Here is a tiny trained network, its code and every weight. The questions are about switching its units off for an input and a target symbol, where a switched-off unit gives its printed mean instead of its output.

import numpy as np


def w(rows, s, z=0):
    codes = np.array(rows[::2]) - 128.0
    scale = np.full(codes.shape[1], s)
    scale[-1] = z or s
    return codes * scale


def norm(h):
    return h / np.sqrt((h * h).mean(-1, keepdims=True) + 1e-5)


def f(y):
    return np.maximum(y, 0)


def softmax(a):
    e = np.exp(a - a.max(-1, keepdims=True))
    return e / e.sum(-1, keepdims=True)


def log_softmax(a):
    a = a - a.max(-1, keepdims=True)
    return a - np.log(np.exp(a).sum(-1, keepdims=True))


def net(x, mask):
    ids = ['Ψαδηλτφ'.index(c) for c in x.split()]
    T = len(ids)
    res = E[ids] + P[:T]
    r = norm(res)
    for j in range(2):
        rows = slice(4 * j, 4 * j + 4)
        q, k, v = (r @ M[0][rows].T for M in (Q, K, V))
        z = softmax(np.where(np.tri(T) > 0, q @ k.T / 4**0.5, -1e9)) @ v
        o = O[0][rows]
        res = res + np.where(mask[j], z, o[:, -1]) @ o[:, :-1]
    y = f(norm(res) @ A[0][:, :-1].T + A[0][:, -1])
    res = res + np.where(mask[2:18], y, B[0][:, -1]) @ B[0][:, :-1]
    return log_softmax(norm(res)[-1] @ U[:, :-1].T + U[:, -1])


Q, K, V, O, A, B = {}, {}, {}, {}, {}, {}
E = w([
[116,97,7,161,70,153,96,131,129,99],'Ψ',
[118,109,126,136,199,209,132,121,82,61],'α',
[106,155,151,38,44,132,145,163,82,102],'δ',
[94,215,101,154,103,141,184,51,172,122],'η',
[64,67,117,76,147,64,125,61,159,180],'λ',
[81,116,230,160,130,126,206,129,136,112],'τ',
[102,129,71,127,104,89,185,177,223,76],'φ',
],0.017)
P = w([
[114,120,115,127,166,160,111,165,105,184],'0',
[144,98,131,58,81,150,237,55,164,32],'1',
[201,162,159,72,191,109,61,150,142,150],'2',
[147,76,46,109,25,78,179,12,93,98],'3',
[160,166,181,130,157,118,34,140,138,127],'4',
[153,69,69,117,85,147,201,56,105,40],'5',
[154,156,166,148,142,115,52,129,119,130],'6',
[149,83,89,75,91,169,222,57,136,25],'7',
[185,145,168,118,156,96,52,128,133,131],'8',
],0.011)
Q[0] = w([
[109,131,177,93,129,82,151,181,101,153],'head 0',
[46,10,90,96,108,154,212,29,119,78],'head 0',
[170,116,92,118,108,130,26,178,111,204],'head 0',
[105,99,121,131,102,171,149,95,41,35],'head 0',
[60,100,135,154,132,150,198,15,125,85],'head 1',
[153,184,93,170,130,104,85,140,198,180],'head 1',
[86,81,72,103,42,136,188,78,112,64],'head 1',
[179,170,150,176,142,148,174,135,82,183],'head 1',
],0.011)
K[0] = w([
[126,101,183,92,103,108,127,158,124,125],'head 0',
[24,88,73,129,168,175,190,192,99,252],'head 0',
[163,101,111,103,87,103,62,83,93,89],'head 0',
[90,124,135,116,129,230,135,179,75,123],'head 0',
[19,130,146,178,186,195,161,126,135,201],'head 1',
[154,128,112,140,84,95,92,69,216,108],'head 1',
[39,146,63,112,97,184,180,183,117,209],'head 1',
[159,151,141,142,112,153,198,90,111,108],'head 1',
],0.012)
V[0] = w([
[156,181,69,234,186,139,155,90,183,124],'head 0',
[74,133,250,109,119,100,232,179,162,153],'head 0',
[143,186,116,77,212,182,137,137,25,101],'head 0',
[130,82,155,72,107,99,66,71,53,214],'head 0',
[110,198,165,132,55,180,147,72,72,133],'head 1',
[131,102,102,124,14,165,107,224,77,114],'head 1',
[159,1,158,131,209,128,122,195,112,72],'head 1',
[151,159,93,46,53,82,141,193,145,102],'head 1',
],0.0097)
O[0] = w([
[134,155,127,137,98,158,69,84,169,163,158],'head 0',
[104,158,169,221,145,107,202,207,126,207,105],'head 0',
[184,171,160,197,89,123,143,95,98,9,254],'head 0',
[97,151,86,96,214,66,118,98,76,113,50],'head 0',
[213,221,116,131,157,173,149,159,85,103,157],'head 1',
[124,107,134,81,98,87,62,198,121,117,114],'head 1',
[118,47,233,186,132,46,107,113,136,103,65],'head 1',
[71,147,67,98,72,115,165,224,140,104,117],'head 1',
],0.011,0.0043)
A[0] = w([
[59,106,88,87,160,36,134,174,174,174,21],'neuron 0',
[139,131,96,77,116,111,23,127,137,115,7],'neuron 1',
[73,115,77,96,245,91,143,78,117,151,5],'neuron 2',
[127,98,88,131,62,130,53,113,70,131,56],'neuron 3',
[110,126,102,155,190,148,64,191,163,124,120],'neuron 4',
[119,171,117,128,134,188,124,112,107,136,75],'neuron 5',
[176,149,172,129,223,148,15,153,89,141,78],'neuron 6',
[116,128,203,98,145,124,78,97,148,180,74],'neuron 7',
[160,145,141,77,105,115,58,148,113,140,50],'neuron 8',
[112,174,192,128,134,125,109,161,99,160,108],'neuron 9',
[70,153,158,119,161,178,72,169,96,171,98],'neuron 10',
[96,127,92,100,101,102,165,211,143,140,1],'neuron 11',
[106,141,93,96,109,122,60,83,108,96,3],'neuron 12',
[144,140,117,110,145,126,103,79,169,190,67],'neuron 13',
[133,166,163,230,129,89,130,137,121,171,81],'neuron 14',
[145,144,125,123,139,125,102,126,111,130,26],'neuron 15',
],0.012,0.0024)
B[0] = w([
[121,200,173,156,46,147,108,85,117,158,255],'neuron 0',
[115,59,113,18,230,90,103,182,143,139,219],'neuron 1',
[7,199,74,129,193,140,65,75,115,181,227],'neuron 2',
[134,132,169,83,254,170,145,144,185,163,210],'neuron 3',
[133,60,194,127,87,160,113,81,178,105,151],'neuron 4',
[157,150,104,153,118,192,113,135,159,134,215],'neuron 5',
[141,107,241,196,102,146,101,94,110,62,166],'neuron 6',
[99,174,94,117,163,143,141,137,45,130,165],'neuron 7',
[97,87,69,102,210,114,140,151,102,59,182],'neuron 8',
[147,98,103,154,167,92,156,151,39,160,169],'neuron 9',
[153,110,126,185,133,136,117,142,104,91,148],'neuron 10',
[99,108,109,158,28,106,132,152,108,103,252],'neuron 11',
[145,41,141,121,186,121,103,170,154,137,220],'neuron 12',
[136,219,84,91,100,157,148,107,44,61,197],'neuron 13',
[181,76,121,77,210,74,199,166,152,226,212],'neuron 14',
[120,113,180,139,116,141,141,147,170,126,132],'neuron 15',
],0.0082,0.0053)
U = w([
[136,65,103,31,169,134,113,121,169,111,162],'Ψ',
[146,97,181,175,93,136,81,57,95,59,255],'α',
[100,142,91,130,99,111,150,167,36,59,60],'δ',
[182,175,93,93,107,219,142,95,126,149,181],'η',
[2,143,110,131,147,135,126,47,71,122,18],'λ',
[173,86,139,140,168,114,177,138,127,201,208],'τ',
[42,86,161,139,38,168,106,124,174,137,117],'φ',
],0.0059,0.00096)

Each question gives the input, a string of symbols that net reads in full, and the target symbol t.
The units are the heads (4 rows each of Q, K, V and O) and the neurons (one row each of A and B). Each row of codes is followed by its name. A weight is (code - 128) times the scale printed after its matrix; where a second scale follows, it is the last column's (O, A, B and U).
mask holds one flag per unit, heads first, then neurons. A switched-off unit (its flag False) gives its mean, the last column of its rows in O or B, instead of its output. The means were averaged over made-up inputs and are rounded, as every weight is.
A unit's drop is (log p(t) with every unit on - log p(t) with that unit switched off) / (log p(t) with every unit on - log p(t) with every unit switched off).
The circuit of an input: a set's keep is (log p(t) with only the set's units on - log p(t) with every unit switched off) / (log p(t) with every unit on - log p(t) with every unit switched off). Starting from the 12 units with the biggest drops (on a tie, the unit counted first), units are removed one at a time, each time the one whose removal leaves the highest keep (on an exact tie, the one counted first), for as long as the keep stays at least 0.8.
circuit, biggest first: the units of the circuit, biggest drop first
most important unit: the unit with the biggest drop
top k neurons: the k neurons with the biggest drops, biggest first
heads that matter: for each layer, one digit per head in row order, 1 if its drop is at least 0.15 and else 0, layers parted by /
drop when u is switched off: that unit's drop, to one decimal
input α α η η α δ, target α: heads that matter -> 01
input α α η λ Ψ Ψ, target α: most important unit -> head 1
input φ η α η η η η Ψ, target φ: circuit, biggest first -> [head 1; head 0]
input τ δ η λ τ α α η, target τ: heads that matter -> 10
input Ψ τ τ φ, target Ψ: circuit, biggest first -> [head 0; neuron 1]
input δ φ δ λ, target δ: circuit, biggest first -> [head 1; head 0]
input α τ α α τ η λ τ, target α: heads that matter -> 11
input Ψ δ δ δ η η δ φ, target Ψ: heads that matter -> 10
input φ τ η φ τ τ α λ, target φ: circuit, biggest first -> [head 1; head 0]
input λ Ψ α η δ Ψ α η, target λ: circuit, biggest first -> [head 0; neuron 2]
input η δ η Ψ α α, target η: heads that matter -> 01
input η φ τ τ, target η: heads that matter -> 01
input λ Ψ α α, target λ: heads that matter -> 10
input Ψ φ δ η, target Ψ: heads that matter -> 00
input τ Ψ η α, target τ: circuit, biggest first -> [head 0]
input α δ λ Ψ α α, target α: heads that matter -> 01
input τ φ τ Ψ η λ, target τ: heads that matter -> 10
input Ψ λ Ψ φ Ψ η φ α, target Ψ: heads that matter -> 00
input η η η δ τ Ψ φ λ, target η: heads that matter -> 01
input λ φ φ δ, target λ: heads that matter -> 10
input δ λ α δ α τ Ψ λ, target δ: drop when head 0 is switched off -> 0.2
input λ η φ τ Ψ α Ψ δ, target λ: drop when head 0 is switched off -> 0.7
input Ψ τ Ψ δ, target Ψ: drop when neuron 10 is switched off -> 0.0
input τ δ η η δ Ψ Ψ δ, target τ: top neuron -> [neuron 14]
